Below is a small trained network, with its code and all its weights. Each question gives an input and a target symbol and asks what happens when units are switched off, that is, made to give their printed mean instead of their output.

import numpy as np


def w(rows, s, z=0):
    codes = np.array(rows[::2]) - 128.0
    scale = np.full(codes.shape[1], s)
    scale[-1] = z or s
    return codes * scale


def f(y):
    return y / 2 * (1 + np.tanh(0.7978845608 * (y + 0.044715 * y**3)))


def softmax(a):
    e = np.exp(a - a.max(-1, keepdims=True))
    return e / e.sum(-1, keepdims=True)


def log_softmax(a):
    a = a - a.max(-1, keepdims=True)
    return a - np.log(np.exp(a).sum(-1, keepdims=True))


def net(x, mask):
    ids = ['αδεηλμξπστφ'.index(c) for c in x.split()]
    T = len(ids)
    res = E[ids] + P[:T]
    r = res
    for j in range(3):
        rows = slice(2 * j, 2 * j + 2)
        q, k, v = (r @ M[0][rows].T for M in (Q, K, V))
        z = softmax(np.where(np.tri(T) > 0, q @ k.T / 2**0.5, -1e9)) @ v
        o = O[0][rows]
        res = res + np.where(mask[j], z, o[:, -1]) @ o[:, :-1]
    y = f(res @ A[0][:, :-1].T + A[0][:, -1])
    res = res + np.where(mask[3:15], y, B[0][:, -1]) @ B[0][:, :-1]
    return log_softmax(res[-1] @ U[:, :-1].T + U[:, -1])


Q, K, V, O, A, B = {}, {}, {}, {}, {}, {}
E = w([
[125,179,139,113,134,86,138,98,144,96,133],'α',
[108,160,134,133,145,87,146,105,145,71,140],'δ',
[93,209,62,108,142,151,179,157,159,127,200],'ε',
[80,145,90,131,176,91,190,149,170,100,147],'η',
[143,189,182,171,58,161,137,155,157,143,225],'λ',
[157,157,192,130,122,69,185,76,167,80,154],'μ',
[84,140,149,135,178,94,198,216,73,101,104],'ξ',
[144,182,73,5,148,147,222,65,86,146,72],'π',
[91,174,112,98,126,97,89,198,79,202,61],'σ',
[49,170,148,46,199,79,49,149,136,128,106],'τ',
[232,164,147,144,143,140,9,172,107,110,84],'φ',
],0.011)
P = w([
[137,15,4,113,51,144,114,136,143,131,171],'0',
[115,94,127,170,144,36,103,63,16,151,209],'1',
[154,149,91,47,76,86,134,183,127,50,160],'2',
[133,126,125,143,176,111,123,94,57,190,195],'3',
[158,186,119,43,99,101,165,192,175,69,127],'4',
[125,138,144,150,199,138,121,96,83,180,153],'5',
[154,223,143,47,115,130,146,197,192,83,100],'6',
[120,145,180,158,219,155,112,96,100,174,115],'7',
[156,232,177,64,133,143,137,190,218,79,63],'8',
[102,155,215,173,238,174,89,102,113,164,69],'9',
[162,254,194,85,138,168,125,184,241,88,36],'10',
],0.0086)
Q[0] = w([
[71,169,151,134,130,154,171,152,182,156,122],'H0',
[67,52,116,217,132,161,125,65,76,198,164],'H0',
[153,166,163,75,89,163,148,180,160,101,96],'H1',
[139,178,130,128,145,59,89,167,117,95,140],'H1',
[121,48,147,205,131,103,105,30,30,247,141],'H2',
[176,139,83,90,131,131,82,166,148,135,112],'H2',
],0.011)
K[0] = w([
[112,185,155,137,133,166,160,124,155,136,128],'H0',
[95,97,80,130,65,78,137,115,114,139,205],'H0',
[103,169,156,97,180,137,107,139,135,151,67],'H1',
[149,121,184,157,159,179,83,151,175,147,150],'H1',
[128,100,94,141,94,111,138,129,106,101,247],'H2',
[192,112,140,140,154,137,74,171,111,117,71],'H2',
],0.013)
V[0] = w([
[47,111,103,73,228,26,230,84,83,147,88],'H0',
[25,134,127,163,44,120,196,134,236,140,243],'H0',
[187,135,33,91,134,173,247,96,48,168,120],'H1',
[197,155,185,217,29,155,132,105,91,196,147],'H1',
[155,81,202,195,111,52,94,217,66,89,104],'H2',
[72,141,124,98,96,81,106,254,66,248,88],'H2',
],0.0064)
O[0] = w([
[93,214,173,238,69,112,148,71,157,91,77,46],'H0',
[116,208,103,114,158,145,43,87,217,127,173,3],'H0',
[243,115,227,145,169,246,82,169,120,113,28,126],'H1',
[228,220,164,134,115,78,122,127,135,185,131,128],'H1',
[131,32,208,99,173,157,82,95,155,101,109,152],'H2',
[31,35,248,115,58,140,165,54,146,255,66,152],'H2',
],0.0072,0.0061)
A[0] = w([
[95,132,139,141,139,95,184,59,101,154,157,153],'N0',
[132,80,146,110,163,157,86,147,142,158,173,94],'N1',
[132,118,100,74,75,144,148,68,155,152,131,103],'N2',
[150,142,174,208,86,97,89,89,135,144,133,85],'N3',
[145,171,147,130,137,120,112,99,208,100,159,97],'N4',
[67,103,86,128,97,91,144,108,143,111,122,145],'N5',
[141,149,111,131,167,140,125,97,95,170,137,252],'N6',
[167,143,104,176,75,140,120,200,148,87,125,153],'N7',
[119,163,104,196,199,153,85,103,130,105,147,212],'N8',
[89,142,132,125,94,75,157,144,116,108,164,186],'N9',
[162,131,169,153,194,109,119,118,99,145,112,230],'N10',
[95,152,118,156,11,141,139,119,194,103,80,117],'N11',
],0.011,0.0037)
B[0] = w([
[85,157,100,88,129,100,110,169,103,156,180,161],'N0',
[133,201,172,149,81,176,151,130,139,167,62,204],'N1',
[94,174,113,50,102,46,2,135,134,156,141,138],'N2',
[78,95,51,67,166,71,171,204,88,173,147,143],'N3',
[151,136,205,154,147,162,76,54,191,70,118,162],'N4',
[170,140,134,133,60,205,122,146,137,34,128,142],'N5',
[82,133,136,169,145,129,155,104,138,139,195,206],'N6',
[163,167,53,106,215,68,150,131,124,162,104,158],'N7',
[119,23,126,101,117,150,174,136,126,176,149,180],'N8',
[210,185,145,95,138,162,163,139,75,129,83,171],'N9',
[66,133,130,151,113,152,138,122,145,94,186,254],'N10',
[70,143,101,218,63,59,142,90,127,130,99,163],'N11',
],0.0088,0.0068)
U = w([
[47,123,40,128,198,61,136,145,103,185,212,197],'α',
[122,101,253,237,111,223,152,77,132,101,137,217],'δ',
[145,94,96,138,119,132,116,98,135,108,127,81],'ε',
[143,104,106,133,123,115,108,112,125,123,122,61],'η',
[172,119,165,128,170,96,103,71,160,88,106,122],'λ',
[200,83,131,42,115,150,165,206,124,160,91,158],'μ',
[136,78,101,169,104,143,138,133,188,93,113,98],'ξ',
[118,94,155,140,71,68,131,88,152,184,89,75],'π',
[126,165,116,144,33,161,112,150,102,86,153,3],'σ',
[175,180,109,200,159,87,145,122,102,167,66,104],'τ',
[146,187,160,118,147,149,64,126,157,120,114,79],'φ',
],0.0065,0.0042)

Each question gives the input, a string of symbols that net reads in full, and the target symbol t.
The units are the heads (2 rows each of Q, K, V and O) and the neurons (one row each of A and B). Each row of codes is followed by its name. A weight is (code - 128) times the scale printed after its matrix; where a second scale follows, it is the last column's (O, A, B and U).
mask holds one flag per unit, heads first, then neurons. A switched-off unit (its flag False) gives its mean, the last column of its rows in O or B, instead of its output. The means were averaged over made-up inputs and are rounded, as every weight is.
A unit's drop is (log p(t) with every unit on - log p(t) with that unit switched off) / (log p(t) with every unit on - log p(t) with every unit switched off).
The circuit of an input: a set's keep is (log p(t) with only the set's units on - log p(t) with every unit switched off) / (log p(t) with every unit on - log p(t) with every unit switched off). Starting from the 12 units with the biggest drops (on a tie, the unit counted first), units are removed one at a time, each time the one whose removal leaves the highest keep (on an exact tie, the one counted first), for as long as the keep stays at least 0.8.
units of the circuit, in order: the units of the circuit, biggest drop first
unit that matters most: the unit with the biggest drop
which heads matter: for each layer, one digit per head in row order, 1 if its drop is at least 0.15 and else 0, layers parted by /
input φ π ξ ε π α, target α: unit that matters most	N3
input π σ δ, target π: which heads matter	101
input φ η π φ σ π ε, target π: units of the circuit, in order	H2, N11, H0
input λ ε φ φ λ ε, target δ: which heads matter	110
input φ φ α φ, target δ: which heads matter	101
input λ ε φ ε α φ ε η μ, target λ: which heads matter	001
input φ λ μ δ φ ε φ π, target α: units of the circuit, in order	N6, N0
input π λ π η η, target τ: units of the circuit, in order	H2, H0, N7, N9
input π μ π φ λ φ φ φ ε, target μ: units of the circuit, in order	H0, N10
input δ π φ π, target δ: which heads matter	110
input φ ε α, target μ: units of the circuit, in order	H0, N10, N9
input π ε π π φ ε π λ, target α: units of the circuit, in order	N3, H0
input π φ τ δ π π, target δ: units of the circuit, in order	H1, H0
input α π φ ε δ φ π μ, target α: units of the circuit, in order	N3, N0, H0
input η λ μ δ σ π η, target π: unit that matters most	H2
input π μ ε φ δ σ ξ, target π: units of the circuit, in order	H2, H0, N11
input π μ ε ε σ, target π: units of the circuit, in order	H2, N11
input ε φ π φ μ λ, target α: which heads matter	001
input τ δ ξ, target σ: which heads matter	110
input ε δ ξ ε τ, target σ: which heads matter	110
input α φ δ π ε, target τ: which heads matter	101
